Below are the code and all the weights of a small trained network. Each question names an input and a target symbol and asks about switching units off, where a switched-off unit gives its printed mean instead of its output.

import numpy as np


def w(rows, s, z=0):
    codes = np.array(rows[::2]) - 128.0
    scale = np.full(codes.shape[1], s)
    scale[-1] = z or s
    return codes * scale


def f(y):
    return np.maximum(y, 0)


def softmax(a):
    e = np.exp(a - a.max(-1, keepdims=True))
    return e / e.sum(-1, keepdims=True)


def log_softmax(a):
    a = a - a.max(-1, keepdims=True)
    return a - np.log(np.exp(a).sum(-1, keepdims=True))


def net(x, mask):
    ids = ['ΔΘΛΣΦΨΩαγεζημξπτ'.index(c) for c in x.split()]
    T = len(ids)
    res = E[ids] + P[:T]
    r = res
    for j in range(3):
        rows = slice(2 * j, 2 * j + 2)
        q, k, v = (r @ M[0][rows].T for M in (Q, K, V))
        z = softmax(np.where(np.tri(T) > 0, q @ k.T / 2**0.5, -1e9)) @ v
        o = O[0][rows]
        res = res + np.where(mask[j], z, o[:, -1]) @ o[:, :-1]
    y = f(res @ A[0][:, :-1].T + A[0][:, -1])
    res = res + np.where(mask[3:19], y, B[0][:, -1]) @ B[0][:, :-1]
    return log_softmax(res[-1] @ U[:, :-1].T + U[:, -1])


Q, K, V, O, A, B = {}, {}, {}, {}, {}, {}
E = w([
[114,170,109],'Δ',
[109,152,104],'Θ',
[116,185,107],'Λ',
[99,139,89],'Σ',
[73,143,70],'Φ',
[118,215,127],'Ψ',
[68,87,145],'Ω',
[63,98,162],'α',
[158,132,208],'γ',
[96,122,138],'ε',
[163,148,177],'ζ',
[181,142,146],'η',
[147,32,169],'μ',
[144,197,145],'ξ',
[250,85,85],'π',
[230,170,56],'τ',
],0.02)
P = w([
[98,104,3],'0',
[105,107,43],'1',
[112,111,73],'2',
[124,121,89],'3',
[128,132,103],'4',
[134,135,128],'5',
[148,145,154],'6',
[149,146,161],'7',
[149,143,150],'8',
],0.0067)
Q[0] = w([
[149,122,134],'h0',
[102,117,115],'h0',
[113,1,174],'h1',
[113,148,110],'h1',
[139,97,182],'h2',
[50,156,153],'h2',
],0.029)
K[0] = w([
[117,159,111],'h0',
[159,137,133],'h0',
[5,61,72],'h1',
[118,160,105],'h1',
[143,60,88],'h2',
[7,91,136],'h2',
],0.022)
V[0] = w([
[181,62,90],'h0',
[229,153,199],'h0',
[78,224,187],'h1',
[88,163,74],'h1',
[206,79,58],'h2',
[141,2,162],'h2',
],0.0066)
O[0] = w([
[165,188,253,175],'h0',
[180,98,250,93],'h0',
[136,162,2,27],'h1',
[92,93,77,141],'h1',
[190,105,241,255],'h2',
[101,10,126,134],'h2',
],0.0063,0.0061)
A[0] = w([
[166,175,100,238],'n0',
[97,144,84,177],'n1',
[186,156,105,128],'n2',
[127,113,85,59],'n3',
[64,154,150,111],'n4',
[187,130,116,41],'n5',
[5,165,153,112],'n6',
[155,53,113,76],'n7',
[91,230,137,103],'n8',
[86,89,99,75],'n9',
[138,165,175,138],'n10',
[122,144,83,1],'n11',
[108,124,158,110],'n12',
[158,122,82,57],'n13',
[70,144,140,127],'n14',
[129,156,142,243],'n15',
],0.013,0.0051)
B[0] = w([
[73,56,123,250],'n0',
[36,158,123,186],'n1',
[104,98,58,230],'n2',
[209,131,146,147],'n3',
[187,140,114,186],'n4',
[124,181,52,219],'n5',
[200,137,62,232],'n6',
[163,152,231,253],'n7',
[150,180,255,249],'n8',
[61,122,149,149],'n9',
[140,101,44,231],'n10',
[225,134,198,148],'n11',
[161,140,137,161],'n12',
[199,166,156,177],'n13',
[154,137,99,178],'n14',
[118,56,121,223],'n15',
],0.019,0.007)
U = w([
[139,137,160,100],'Δ',
[128,133,145,143],'Θ',
[144,163,181,101],'Λ',
[138,140,134,99],'Σ',
[187,254,101,100],'Φ',
[168,219,208,43],'Ψ',
[140,143,99,91],'Ω',
[165,186,53,88],'α',
[123,58,164,109],'γ',
[133,143,108,135],'ε',
[104,46,146,250],'ζ',
[125,70,127,95],'η',
[132,81,216,3],'μ',
[88,92,183,223],'ξ',
[215,94,152,163],'π',
[138,81,76,58],'τ',
],0.0092,0.0071)

Each question gives the input, a string of symbols that net reads in full, and the target symbol t.
The units are the heads (2 rows each of Q, K, V and O) and the neurons (one row each of A and B). Each row of codes is followed by its name. A weight is (code - 128) times the scale printed after its matrix; where a second scale follows, it is the last column's (O, A, B and U).
mask holds one flag per unit, heads first, then neurons. A switched-off unit (its flag False) gives its mean, the last column of its rows in O or B, instead of its output. The means were averaged over made-up inputs and are rounded, as every weight is.
A unit's drop is (log p(t) with every unit on - log p(t) with that unit switched off) / (log p(t) with every unit on - log p(t) with every unit switched off).
The circuit of an input: a set's keep is (log p(t) with only the set's units on - log p(t) with every unit switched off) / (log p(t) with every unit on - log p(t) with every unit switched off). Starting from the 12 units with the biggest drops (on a tie, the unit counted first), units are removed one at a time, each time the one whose removal leaves the highest keep (on an exact tie, the one counted first), for as long as the keep stays at least 0.8.
units of the circuit, in order: the units of the circuit, biggest drop first
most important unit: the unit with the biggest drop
top k neurons: the k neurons with the biggest drops, biggest first
heads that matter: for each layer, one digit per head in row order, 1 if its drop is at least 0.15 and else 0, layers parted by /
drop of u: that unit's drop, to one decimal
input π Φ Λ, target π: top 2 neurons	[n15 n10]
input η π π Θ μ π Φ, target π: most important unit	h0
input π π μ π π Ω, target π: heads that matter	100
input Φ Δ Ω π Φ, target π: top 2 neurons	[n5 n1]
input Ψ Φ ζ γ, target ζ: units of the circuit, in order	[n8 n7 n6]
input Φ Ψ μ, target μ: units of the circuit, in order	[n7 h2 n6]
input Δ α π Ψ, target π: heads that matter	010
input α Δ μ Ψ Φ, target Φ: units of the circuit, in order	[h2 n11 h1]
input π π Φ π Ψ, target π: top 2 neurons	[n10 n15]
input Θ Δ Φ, target Φ: units of the circuit, in order	[n6 h2 n2]
input Φ Φ α Θ Ψ Ψ Φ ξ, target ξ: top 3 neurons	[n0 n8 n1]
input π η ε Φ Φ ξ ξ, target ξ: top 2 neurons	[n8 n0]
input Ψ Σ Ψ, target Ψ: drop of h0	0.3
input ζ π ζ α π π α, target π: units of the circuit, in order	[n6]
input Λ Θ Φ Ψ, target Ψ: drop of n0	-0.2
input Φ Φ α, target α: drop of n8	0.1
input Φ ζ Δ γ, target ζ: drop of n8	0.2
